Below is a small trained network, with its code and all its weights. Each question gives an input and a class and asks what happens when units are switched off, that is, made to give their printed mean instead of their output.

import numpy as np


def w(rows, s, z=0):
    codes = np.array(rows[::2]) - 128.0
    scale = np.full(codes.shape[1], s)
    scale[-1] = z or s
    return codes * scale


def norm(h):
    return h / np.sqrt((h * h).mean(-1, keepdims=True) + 1e-5)


def f(y):
    return y / 2 * (1 + np.tanh(0.7978845608 * (y + 0.044715 * y**3)))


def log_softmax(a):
    a = a - a.max(-1, keepdims=True)
    return a - np.log(np.exp(a).sum(-1, keepdims=True))


def net(x, mask):
    res = np.array(x, float).reshape(1, 3) / 4 @ E
    u = 0
    for l in range(4):
        y = f(norm(res) @ A[l][:, :-1].T + A[l][:, -1])
        res = res + np.where(mask[u : u + 3], y, B[l][:, -1]) @ B[l][:, :-1]
        u += 3
    return log_softmax(norm(res)[-1] @ U[:, :-1].T + U[:, -1])


A, B = {}, {}
E = w([
[24,95,207,85,81,150,20,143,90,164,255],'x0',
[142,169,141,153,194,123,90,66,182,130,208],'x1',
[111,178,97,83,136,176,36,95,43,206,40],'x2',
],0.0089)
A[0] = w([
[131,145,115,101,167,158,122,132,64,170,42,25],'0.n0',
[171,186,98,127,178,117,95,91,120,129,102,2],'0.n1',
[156,215,107,122,248,129,84,55,160,156,146,69],'0.n2',
],0.012,0.0011)
B[0] = w([
[162,143,65,207,68,136,112,149,190,111,58,251],'0.n0',
[131,125,74,93,112,247,109,152,219,121,129,206],'0.n1',
[177,112,114,221,124,150,108,69,109,104,88,255],'0.n2',
],0.013,0.01)
A[1] = w([
[51,89,165,113,7,153,92,238,85,161,114,29],'1.n0',
[116,156,119,50,100,56,164,144,9,166,21,39],'1.n1',
[120,168,114,31,209,114,135,131,158,172,153,4],'1.n2',
],0.012,0.0016)
B[1] = w([
[21,65,154,5,184,52,82,56,53,215,116,246],'1.n0',
[115,127,71,236,136,108,117,109,201,95,146,156],'1.n1',
[107,109,144,98,87,207,145,173,167,182,135,125],'1.n2',
],0.011)
A[2] = w([
[60,91,115,102,2,143,45,182,34,153,99,129],'2.n0',
[126,131,183,114,115,195,88,120,33,118,168,44],'2.n1',
[65,39,203,105,111,98,201,142,92,118,121,252],'2.n2',
],0.016,0.0018)
B[2] = w([
[253,71,111,228,152,237,115,54,143,117,117,248],'2.n0',
[76,183,97,42,108,137,105,175,198,136,84,174],'2.n1',
[135,141,79,30,139,110,166,104,139,135,171,214],'2.n2',
],0.014)
A[3] = w([
[187,85,86,136,80,98,247,160,175,19,100,195],'3.n0',
[100,198,118,107,150,71,141,118,206,79,179,247],'3.n1',
[63,157,116,126,39,191,4,162,38,193,53,31],'3.n2',
],0.013,0.0013)
B[3] = w([
[52,150,138,2,124,68,190,231,42,196,145,247],'3.n0',
[192,175,81,221,100,150,125,166,65,193,27,169],'3.n1',
[69,211,209,134,88,173,121,164,186,59,235,186],'3.n2',
],0.0091,0.015)
U = w([
[113,182,99,94,100,52,254,237,88,162,103,216],'0',
[84,101,186,131,109,69,119,149,128,68,133,2],'1',
[117,121,236,128,122,56,138,139,143,91,158,15],'2',
[63,228,188,130,68,180,66,152,189,99,169,138],'3',
[167,140,173,227,141,44,161,130,46,157,160,54],'4',
[100,50,120,37,172,108,124,29,108,176,169,190],'5',
[180,161,62,246,101,213,84,67,168,138,63,189],'6',
],0.0099,0.0043)

Each question gives the input, the list of numbers given to net, and the class t.
The units are the neurons (one row each of A and B). Each row of codes is followed by its name. A weight is (code - 128) times the scale printed after its matrix; where a second scale follows, it is the last column's (A, B and U).
mask holds one flag per neuron, layer by layer. A switched-off neuron (its flag False) gives its mean, the last column of its row in B, instead of its output. The means were averaged over made-up inputs and are rounded, as every weight is.
A unit's drop is (log p(t) with every unit on - log p(t) with that unit switched off) / (log p(t) with every unit on - log p(t) with every unit switched off).
The circuit of an input: a set's keep is (log p(t) with only the set's units on - log p(t) with every unit switched off) / (log p(t) with every unit on - log p(t) with every unit switched off). Starting from all 12 units, units are removed one at a time, each time the one whose removal leaves the highest keep (on an exact tie, the one counted first), for as long as the keep stays at least 0.8.
units of the circuit, in order: the units of the circuit, biggest drop first
top k neurons: the k neurons with the biggest drops, biggest first
k most important neurons of layer l: the k neurons of layer l with the biggest drops, biggest first
drop of u: that unit's drop, to one decimal
input [-2,4,-4], class 0: units of the circuit, in order : [2.n0]
input [3,-4,-8], class 5: units of the circuit, in order : [0.n2 1.n0]
input [-7,4,-3], class 0: top 3 neurons : [2.n0 3.n0 1.n0]
input [3,7,-8], class 4: units of the circuit, in order : [2.n1 3.n1 0.n1 2.n0]
input [4,6,4], class 3: top 3 neurons : [2.n0 0.n0 3.n2]
input [-1,-8,-6], class 5: top 2 neurons : [0.n2 1.n0]
input [8,5,3], class 3: top 2 neurons : [2.n1 0.n0]
input [7,5,2], class 3: top 3 neurons : [2.n1 0.n0 3.n2]
input [7,5,-6], class 0: 2 most important neurons of layer 0 : [0.n0 0.n2]
input [3,-1,3], class 5: top 4 neurons : [0.n2 1.n0 0.n1 2.n2]
input [3,-7,1], class 5: top 4 neurons : [1.n0 0.n2 2.n2 0.n1]
input [8,8,-8], class 6: top 4 neurons : [1.n0 3.n0 3.n1 3.n2]
input [3,3,-1], class 3: top 3 neurons : [1.n0 2.n0 2.n2]
input [7,7,0], class 3: top neuron : [3.n2]
input [-8,-1,0], class 0: top 2 neurons : [2.n0 3.n0]
input [1,0,-1], class 5: 2 most important neurons of layer 0 : [0.n2 0.n0]
input [5,8,5], class 3: top 3 neurons : [2.n0 3.n2 0.n0]
input [5,5,3], class 3: top 2 neurons : [0.n0 3.n2]
input [1,-5,-8], class 5: 2 most important neurons of layer 0 : [0.n2 0.n0]
input [0,4,-8], class 0: most important neuron of layer 1 : [1.n0]
input [-4,-5,-4], class 0: drop of 1.n0 : 0.0
input [1,-8,-4], class 5: drop of 1.n0 : 0.1
input [5,1,-6], class 5: drop of 0.n2 : 6.8
